Each row has a hidden value. The values are split into ranges, and the tier after each row names the range that its value falls in. Each part has its own value, ranges and names.
[  28  141  -80  -31  -50  272   65   93  -16   38 -140    9  288  -57
  188  146  -19   84 -224    5 -109   46  -65   99  -28 -129 -241   38
  159  -20 -198  210  179 -209 -264    3  -29   19 -219 -284 -181    5
   -9]
Z318
[  15 -114  -35   29   29  119  -10  -14  -74  -27  -85   87  -94   28
 -150  -10  142  -54   48  111  115   22   54   -1 -120   47   93  -57
   33  -21  148  -54   55  191   17  -32  138   38 -122  205  222  -41
  -29]
Z318
[   8   46   -9  -46 -225  -13   45 -196  -88   44  -70  -22 -111  139
   11  -47  286   19 -162  129   68 -188    7  113 -174   41  328 -129
  123  148   40  -87   51  -17 -288  -22  303  -88 -398  166 -174  -67
  -80]
Z318
[  59   70  129   38   19  116 -194  128  -36  -36 -204    6 -121  -56
  123  237  -63  174 -115   -2   14  124  -28  135    1 -223 -227  -44
  227 -135  -13   -8   83 -271   99  194    4  176  -93 -214  234  -15
  136]
Z318
[  33    9  -22  -22 -170   79  -13 -136  -72  -72  -73  -34  -60   90
  -17  -22  236   50 -129  119   72 -164   28   61 -153   24  214 -105
   80  107   76  -59   73   42 -235    7  262  -29 -253  159 -135 -115
  -65]
Z667
[ 143  304  175   -5   -5   29 -213   94   73 -116 -137  110 -166  -76
   29  256 -217  140   70   -1   27  222  -10   77  -28 -170 -335 -104
  181  -39  -18  153 -101 -298  238  166 -120  158  -30 -250  178   -1
  253]
Z656
[   7  -46  -71   24  -31  111   41  -38  -85  -31  -59   25  -31   51
  -99   -6  165  -28  -11   94  102  -80   13   42  -97   56  140  -74
   46   45   94   -7   97  169 -142  -52  206   24 -177  224   36  -90
  -80]
Z667
[  17 -154  -63  -49   41  -28   60 -242 -162  -34   75  122 -112   51
  -71 -219   81  -23 -234   58  118  122  114   82  -75   94  232 -117
   -8 -241   -8 -117   54  122  -62  143  -33 -109   31  -33  169  138
   86]
Z667
[  30  -17  -44   57  -28  194  -55   48  -58 -122 -106   41    5  -21
  -39   57   50   35  -71   98   15   44   17   43  -90  -13  -72  -14
  109  -39   83   68   89   51  -61   45   65   79  -49  -40   68  -34
  -46]
Z326
[  55   51  104  -99 -271  179 -204 -153  -19 -180 -267  -87 -271   81
   35 -507  473  161 -166  230   21 -208   84  -13 -320  -38  186   -4
  125  241  223 -236  -97   28  -14   28  321  -50 -455  -61   58  158
  -43]
Z326
[  49  -18  -13   -4   90  -21   34  -62   28  -60   40  182  -79    1
 -194   -2  -51 -114  150   69   90  164   75  -27  -85  102  -24  -86
  -44  -31   80   68  -90  128  167  -41  -89    1   35  131  164  -21
  126]
Z887
[  84   69  -37  -19   41   47   34  -23   70  -88   19  107   50   -6
 -150  143  -55  -53  174   31   82   49   39  -42  -65   56  -82  -96
  -54   75   39  138  -33   90   35  -82   -3   41  -12  221  -37 -174
  100]
Z887
[  10  274  -65  -16  -61  102  140   90   22  160  -95  171  142  -33
   56  174 -119  -59  -43   39  -87  178 -100  134  -41  -25 -204   -1
  205   39 -161  332   34 -169 -123  -80 -100   11 -286 -244  -73  108
  -10]
Z885
[  53  126   95   68  -39  134 -195  137  -39 -116 -191  -42 -114  -56
  124  193  -54  204 -140   14   -5   58  -55  158    5 -193 -220  -35
  249  -75    8   48   93 -238   21  196   54  203  -80 -231  123  -23
   65]
Z326
[  25  -74  -38   22    8   93    9  -29  -49  -46  -53   -5  -12   37
  -70   69  123    3    7   56   98  -81   21   25  -70   15   79  -79
   20   32   75  -34   97  103  -95  -29  175   45 -120  244   17 -164
  -12]
Z318
[  96  302   84  -84 -172  -95   -6 -160   62  -41  -47   34 -201   94
  -76 -101  134   12  126   96  100 -129    1   31 -167   52  135 -166
   55  302   51   43 -160  -38  -23  -92  202  -46 -360  178 -135  -54
   83]
Z656
[  36  -53  -51   18   48  116   45   28   39  -25  -36   80  141  -16
  -49  211  -29  -53   48   46   -6   70   26  -15  -68    3 -128  -22
    6   -1   -1  101   57  -13  -26  -65  -34   29  -31   95  -53 -171
   49]
Z660
[  74  200    7 -117 -206  -42   18 -198  -19   48  -73   87 -171  110
  -77  -87  200    6   -9  105  116  -77   23   68 -187   57  250 -162
   87  187   55   -2  -70   40 -123  -47  227  -62 -407  177  -50   28
   11]
Z885
[  48  104  -84  -19  -20  100   63   -5  -60   85  -67  196   19   -7
  -91  142  -39  -54  -13   56   58  174    0   75  -82   27  -21  -77
  113  -65  -17  164   59   54  -71   -8   -8   20 -161  -10  121   61
   -5]
Z660
[  38 -126  -75    1   63  106   19  -83  -70 -128   22   12   43    7
  -57  -22   57   21  -92   27   88   -7   66   16  -40   33   44  -72
  -40  -99   20  -30  110  122  -93   52   47   11   60  116   11 -105
   48]
Z667
[ 155  365  161   -3    4    3 -189   96   67 -101 -113   86 -151  -72
   34  306 -252  157   93  -44   54  179  -38  100   16 -173 -328 -135
  176  -15  -55  188  -73 -300  187  159  -83  179  -36 -192  121  -45
  254]
Z656
[ -22 -115  -58    4   97   -2   68 -109  -96  -65   30   27 -109   25
  -61 -316   98  -12 -109   37   91   10   38   79  -24   86  119  -46
  -12  -92   28  -78   37  158    6   31   36  -13  -15   35  157  103
   41]
Z326
[ 130  126   19 -165  137 -181   47 -282   12 -104  174  104 -100    3
  -43 -251 -135   60  -53 -105  153  128   99   46   30   48   24 -192
 -142 -132 -156   -5 -108  -21  116  131 -175  -83  123  -30   41   89
  370]
Z656
[ 105   92   54 -109 -184  -25  -97 -216  -58  -15 -101   27 -224  103
  -45  -10  221  104  -83   81  155  -97   68   67 -177  -18  267 -193
   82   84   89 -140  -11    0 -103   81  265  -18 -314  202   17  -52
   60]
Z660
[  11  -19  -48   17   55  176   37   80  -10   28 -116   68   81  -29
  -23   59   38  -28   14   52    6   59   -8   20  -64  -26 -123   15
   68   -2    6   77   83   26  -13  -70   23   52 -154   18   96  -24
    0]
Z788
[  32  -43  -90    9   58  171   64   36  -12  -13  -47   38  178  -21
  -19  161    6  -13  -17   17   21   15    5   13  -35  -16  -99  -24
   11  -21  -37   92  137   32 -122  -50   30   39  -65  101  -53 -151
   10]
Z788
[   8  173 -127  -13  -26  275   81  104  -88   55 -155   54  131  -42
   42  -55   60   40 -125   36    7   31  -81  113  -33  -43 -109   18
  162    7  -82  203  162   59 -214  -42   93   59 -289 -145   57  142
 -105]
Z667
[  44  -19  130 -104 -216  133 -185 -159  -45  -81 -256  -33 -297   95
   13 -390  454  109 -141  216   65 -141   98  -11 -305  -58  224  -39
  121  159  206 -285  -79   11   28   31  294  -69 -459    3  178  136
    5]
Z318
[  96  111  111 -212 -190  197 -202 -165  -32  -40 -318    0 -315   64
   10 -580  478  168 -108  165  120 -118   98  -31 -309  -89  183  -39
   91  186  174 -275 -112   84   88   17  305  -53 -572  -26  312  300
   54]
Z788
[ 123  291  160  -19   27   62 -197  140   92  -84 -167   52 -113  -88
   76  228 -189  170   68  -43   19  162  -45   87   15 -211 -372  -70
  171   -5  -45  145  -60 -294  222  127  -83  198  -82 -205  170  -15
  247]
Z887
[  45   49  -43  -16   28   62   45  -12   24   -9  -44  150  -51   13
 -191   -9   42 -100  180   86  100   71   30  -24 -111   87    1  -68
   -2   82  103   96  -52  183   78 -121   51   29 -142  210  140  -20
   26]
Z885
[-167  -78   92  113  371 -466  360  -12  178  104  270  -59  -38   42
   46 -254 -196 -241  224  -94  -81  -34 -118  136  199  152 -119   24
 -120  135 -207   48 -178 -212  278 -270 -246  -57   54  109 -158 -108
  275]
Z656
[  87  305   -1   21   38    7   54   79   74  -20   -4  106   43  -37
  -60  244 -203  -24  187  -16   38   86  -68   58   14    0 -224 -100
   70  104  -81  298  -34  -91   12  -73  -46   88  -83   28  -81 -119
  108]
Z656
[  58   38  -35    9  101   84   42   48   89  -82  -10  118   41  -25
 -183   66  -45 -100  253   53   69   69   27  -71  -68   69 -143  -44
  -62   97   82  149  -57  151  129 -147  -21   62  -17  224   67 -130
   81]
Z887
[  31   45    4  -28 -202    1  -24 -177 -122  -11  -83   -6 -202  126
  -47  -44  266   49 -130  127  133 -155   23  111 -161   35  334 -161
  128   93  106 -107   50   59 -219   41  324  -26 -327  198  -29  -51
  -69]
Z667
[  81  -50  -81   10   37  255  -80   25  -13 -234  -79  -39   83  -41
  -72  -19   83   96    0   37   78  -71   54  -47  -69  -13  -94  -26
  -37   15  103   22  107  174  -60   15  124  109   35  150    1 -153
    4]
Z326
[   0 -161  -57   76   53   98   43    9  -29  -47  -23   37   51   23
 -107  166   68  -76   52   82   57  -18   36   -5  -71   50   25  -44
   -1   -6   89    2  100  107  -61  -65   92   37  -23  247    5 -219
  -27]
Z318
[  11 -221    1   -9   79  -87    9 -223  -73 -161  114    2  -84   36
    8 -200   34   34 -235   26   42   46  115   67  -34   57  121  -79
  -52 -203  -15 -163   21  -20    8  168  -87  -75  175  -60    9   -8
  165]
Z326
[  -2 -244    4  -11  103    6    1 -159  -78 -123   43   39  -85   19
  -25 -248   90   -5 -180   64   48   82  118   24  -69   43   85  -37
  -42 -193   28 -167   16   47   70  113  -77  -73  101  -60  153   59
  136]
Z667
[ -27    7   18   17 -203  -27   18 -143 -103   24  -91  -10 -219  143
  -49  -99  305  -20  -96  174   80 -173   -3  116 -179   71  340 -111
  156  154  136 -109   18   52 -189  -36  326  -45 -386  192  -34  -32
 -121]
Z667
[   5 -101  -65  104   38  134  -28   47  -58 -139  -66   42  -87    1
 -175  -26   94  -36   80  116   88  -10   26    8  -88   85   24  -26
   40   13  200   15   57  243   24  -33  142  109  -11  200  160  -80
  -86]
Z326
[  35  -84  -65   17   34   11    6 -123  -89 -140   44   14  -73   25
  -78  -89   47   40 -103   28  104  -13   55   69  -33   69  110 -100
   -7  -90   50  -41   72  125  -69   88   73   25   63  105   27  -55
   37]
Z326

[ -45  -39 -122   46  -97   97  -15  111   36   77  -30 -180  206  132
   33  -12   53   16    0  -72   45    0  -54 -133 -120  -15   45  -69
  -85   98  -48  176   68  -30   29    5 -130   54  -39   12  -47 -131
  -89]
Z704
[ 171   91  -19   78   27  128 -113  -11  -66  -37 -132  -19  104  -33
  -77   21   68   11  109   76  -36 -135    8  -60  -52  -36   83   35
 -112  169   49    0  107  -70   22  -74 -115  -39  -18   68   -1    5
  -54]
Z443
[ 126 -217  -40  -54 -109 -116  -50  -11  -47  -89 -233  -32   72  -39
 -182  -68    2 -148 -118  220  -24 -108 -188 -277   48   71   59 -187
 -126  278   74 -315   46 -188  222 -259  134  -55  -30   15  297  -28
  -32]
Z849
[  71  -81  -20  -12   48  -70  -69  -77 -104 -152  -70   49  -17  -21
   90  -45  -11  -48   22  -35 -122    5   -9  -80  246  108   34  -53
 -183  194  171  -86 -125    3  126 -166  -36    9   25   79  184   92
  115]
Z941
[ -20   93   17   51   12   93 -124 -134 -106  -61  -30  -10  -28  -70
 -135  -17   15  173   17  145  -40    6   46   21  -28  -39   83  254
   -5  104   97 -226   90  -63   81   42  -67  198   92 -127 -146  -30
   85]
Z443
[  23 -185  -20  -78 -143  -77  -33   15  -66  -75 -159  -97  202  -15
  -29  -44  -54 -197  -58   53  -46  -66 -159 -309   78   31   72 -225
 -127  311  114 -152  -10 -231  212 -192   37    2    1   48  231  -46
   16]
Z849
[-221  -13  -71   -1  -79   -2  116  -65 -107  -73   43  -92   20   90
  111 -134  -13  138  -87   -1  -26   80  -15  -63  109  -60  213  204
  -30  185  128 -223  -63 -141  110   35  -94  399  132   16  -56   70
  120]
Z508
[  85 -123  -13  -18   49 -212 -183 -182 -111  -99 -125  134 -310 -157
 -208  -59   59   31 -129  260  -48  110  -82  -64  176  284  -93   47
 -135  111   79 -450   16   70  240 -191  163    6  -19 -212  199   21
  108]
Z462
[  70  -32   55    5  -26  -25 -149    0 -116  125    5   38  -37  -72
  -87   76   21  -55    9  -38   19  122   56   23  -36  144  -82   36
  -20 -104   47   -5    2   60   68    8   59  -10  -23 -105  -49 -132
   92]
Z462
[ 129    8 -141  111   -5  186    7  120   61    3  -94 -120  199  178
    7  -21   99   79   63  -23   12 -156    0  -45 -121 -105  122  -17
 -108   92  -29  211   67   12  -67  -50 -162  -29  -42  169  -13  -40
 -150]
Z941
[ 283 -118   42   13  -24  -65  -69   94 -109  168  -84   87  -12  -35
 -155   75   65 -144  -26   14   62   25   35   46  -98  127  -41  -37
  -12 -164   11  -10   18   62   23  -99  157 -158  -83   62   97  -92
   13]
Z849
[ 183 -156   27  -45   24 -208 -299 -122  -93  -46 -154   94 -142 -200
 -201   51   38 -153  -48  175  -48   96  -89 -135   91  311 -185 -151
 -158  118   54 -221   75   95  250 -213  122 -185  -80 -209  215  -87
   64]
Z82
[ -41 -193   79 -116  -52 -153 -292 -140 -109  -61   17  -77  159 -160
  -50   83 -126 -116  -21   -6  -82  221  -26 -116   12  138 -147  -94
  -24  132  125  -44   72   51  269  -27  -37   12   66 -264   -9 -212
  204]
Z443
[-132   37 -194   66   -3   93   57  -38   22 -202  -88 -132   67  143
  163 -167   57  147   10   11  -90 -104 -103 -206  194  -35  180    0
 -244  400   75  -58  -48 -118   85 -112 -221  197   32  101   99  133
  -50]
Z82
[ 244 -128  -44    4   37  -81 -185   20  -29  -37 -143    9   80  -39
  -16   52   57 -175   51  -11  -50  -16  -55 -126   50  174  -87 -236
 -201  139   29  116   37  102  113 -210  -38 -248 -104   47  217  -42
  -35]
Z941
[  56   80    2   60   30    7  122  -30 -190   20   27  103 -140   43
   48  -67   88  105   -9   21    0   32  127  157   69  -38  242  322
    2  -34  132 -197  -59  -11  -16   22  -21  270   79  165  -63  165
  104]
Z299
[  74  -35  -30   34   -8  116    8   38  -49  -58  -31  -69  211   95
   69  -16  -20   29   63  -85  -59  -82   47  -14    7 -114  133   25
  -59  100  117  103  -43  -49   -4  -36 -116   56   54  167   -4   -5
   35]
Z443
[-180  -49  101  -75 -113  -17 -215 -121 -132   -3   43  -58   55 -128
  -69   54 -114  -41   -9  -17  -57  159   13 -122   36   77  -62   40
   10   85  159 -144  -14  -94  205   69   11  183   98 -275 -131 -201
  204]
Z82
[  72   49  116  -49  -61 -115 -215 -124 -225   32  -97   46  -17 -251
 -127   77   25 -196   39  143  -17   85  -24 -139  -12  136   18   29
  -54  195  104 -256  164 -127  224  -51   -5   56    4 -148   -1  -34
   93]
Z299
[ 151    4    2   58  -15   32   -3  109 -105  191    9   25   24   39
  -12   56   81  -35   27 -103   68   60   90   99 -102   57   24   79
   -7 -164    1  117   -1   64  -50   18   10  -13  -46   94  -51  -57
   17]
Z849
[ 135 -131  -96   16  -12  -76  124   63  -71  -36  -70    4   41  131
   80  -82   80  -41  -56    7   -5  -29  -11  -19   61   -7  196    6
  -93   96   76  -50  -40   15   45 -138  -28   72   -1  245  159  114
   -9]
Z299
[   3   45  -83   70   41  116  -14   -9  -38  -53   24 -101  157   94
  105  -32   30  156   64  -68  -41    8   56   43  -25  -86  116  138
  -70  109   52  121   39   39   -8   32 -225  133   58   80 -101   14
   27]
Z443
[ 300   70 -120  129   86  120 -105   49   16  -14 -173  -57  147   30
  -82   15  160   53  105  112    9 -157  -25  -24 -159  -24   64   -8
 -157  163  -79  137  226   60  -28 -122 -190 -169  -95  129   46   22
 -184]
Z443
[ 212  126 -128  163    4  238   76  290   20  235  -17 -102  247  216
  167   66  174  -34  171 -279   95 -101   88   51 -195  -53   88  -54
 -123  -97 -113  554   34   78 -221   24 -220 -134 -143  322  -75  -29
 -198]
Z704
[ 252 -124   81  -47   18 -302 -287 -138 -186   76 -134  160 -242 -282
 -302   87   95 -175  -97  274   37  196  -49  -22  -40  341 -157    7
  -47   -4    5 -358  200  125  255 -156  182 -131  -82 -254  138  -75
   84]
Z508
[ 142 -110  -76  -18  -49 -133  -89   -6  -62  -43 -187  -48   77  -52
  -54  -23   79 -169  -38  135   -4  -22 -151 -232   13  127   40 -171
 -176  298    5 -124  137  -70  194 -211  -39  -74  -74   23  225   19
  -68]
Z508
[ -16  -54   69  -12   -6    3  -94  -40 -132   36   92   34   -1  -11
   29   48  -54   18   18 -134  -45  146  132   99   56   56  -15  122
   21 -118  153   22 -116   78   46   60   10  116   78  -49 -107  -95
  202]
Z941
[ -81 -135   22  -29  -59   -9  -70  -25  -70   10   67  -29   31   42
  -11    6  -67   41  -52  -79  -32  126   62   20   36   34   -6   70
   23  -70  129  -29 -104   45   87   37   38  148   81  -86  -73 -143
  164]
Z82
[  44    0   -2   10  -20  -38 -296  -70  -54   51  -74  -35  -13 -142
 -152   85   59  -56   26   90    7  108  -46 -122  -79  199 -148  -54
 -105   97  -25  -26  173   65  165  -35  -45  -67  -67 -261  -38 -175
   -2]
Z82
[ -34  -92 -140   16 -162   95   58   97   46  -41 -161 -217  281  138
  -37  -91   27  -24  -51   84   19 -163 -172 -299  -86 -114  174 -136
 -112  321   -2  -44   90 -247  100 -111  -88   86  -10   92   97  -63
 -143]
Z849
[ 270  158  -41  122   42  106   83  121 -130   99 -115   55   44   44
   71    4  162  -68  126  -58   31 -143   56   24  -18  -14  184   63
 -140   65   16   94   22  -74  -99  -91 -105  -47  -80  325   70  165
  -95]
Z508
[ -84 -195  -17  -58  -69  -99  101    2 -113  -34   49  -12   26   93
  119  -85  -70   -7 -108 -118  -45  117   10  -22  180   39   94   31
  -33   22  172 -117 -210  -37  107  -56   64  198   88   86  103   16
  189]
Z849
[  57   -2   14   25  -26  -17  -49   68 -122  187   64   -6   36    4
   44   73   50  -52   21 -151   58  167   88   81  -81  101  -19   73
   -4 -139   10  143    7   90    3   60  -36   39  -25    2  -96  -89
   74]
Z849
[167 -63 -21  35  94 -45 -85 -61 -91 -54 -26  62 -38 -13 -24  -5  38  70
   5  26 -51  54  64 105  51  71  13 106 -70  -1  81 -46  -1 140  49 -80
 -31  -9  20  38  47  31  90]
Z443
[ -19  -89  -78   -6 -112   32  128   79  -57  -38  -70 -118  215  132
  102  -84   -6  -56  -32  -49  -16  -80  -61 -161   38  -99  216  -47
  -83  218   98  -28  -51 -188   67  -84  -75  152   41  201   97   39
   -3]
Z508
[  15  -34   37    3  -54  -71 -123  -65 -129  110  -18   28 -117 -101
 -206   24   42   34  -89  141   57  147    9   20  -92  125  -28  165
   38  -62   18 -254  101    6  127   21   98  119   14 -202  -80 -119
   88]
Z849
[ 311   36   71   44   61  -51  -43   44 -198  119  -88  178 -109  -94
  -29   60   96 -150   69  -42    6   -1   82   78   66  159   10   31
 -102  -81   78  -35  -53   23   -7 -125   87 -135  -79  168  134   90
   56]
Z849
[ 402  -67   37   47   61 -152 -356  -85  -77  109 -244  189 -310 -258
 -511  102  180  -73  -68  406   73   22  -64   -5 -151  334 -222   -9
  -79  -86  -93 -337  264  162  160 -200  252 -311 -172 -278  143 -144
  -76]
Z462
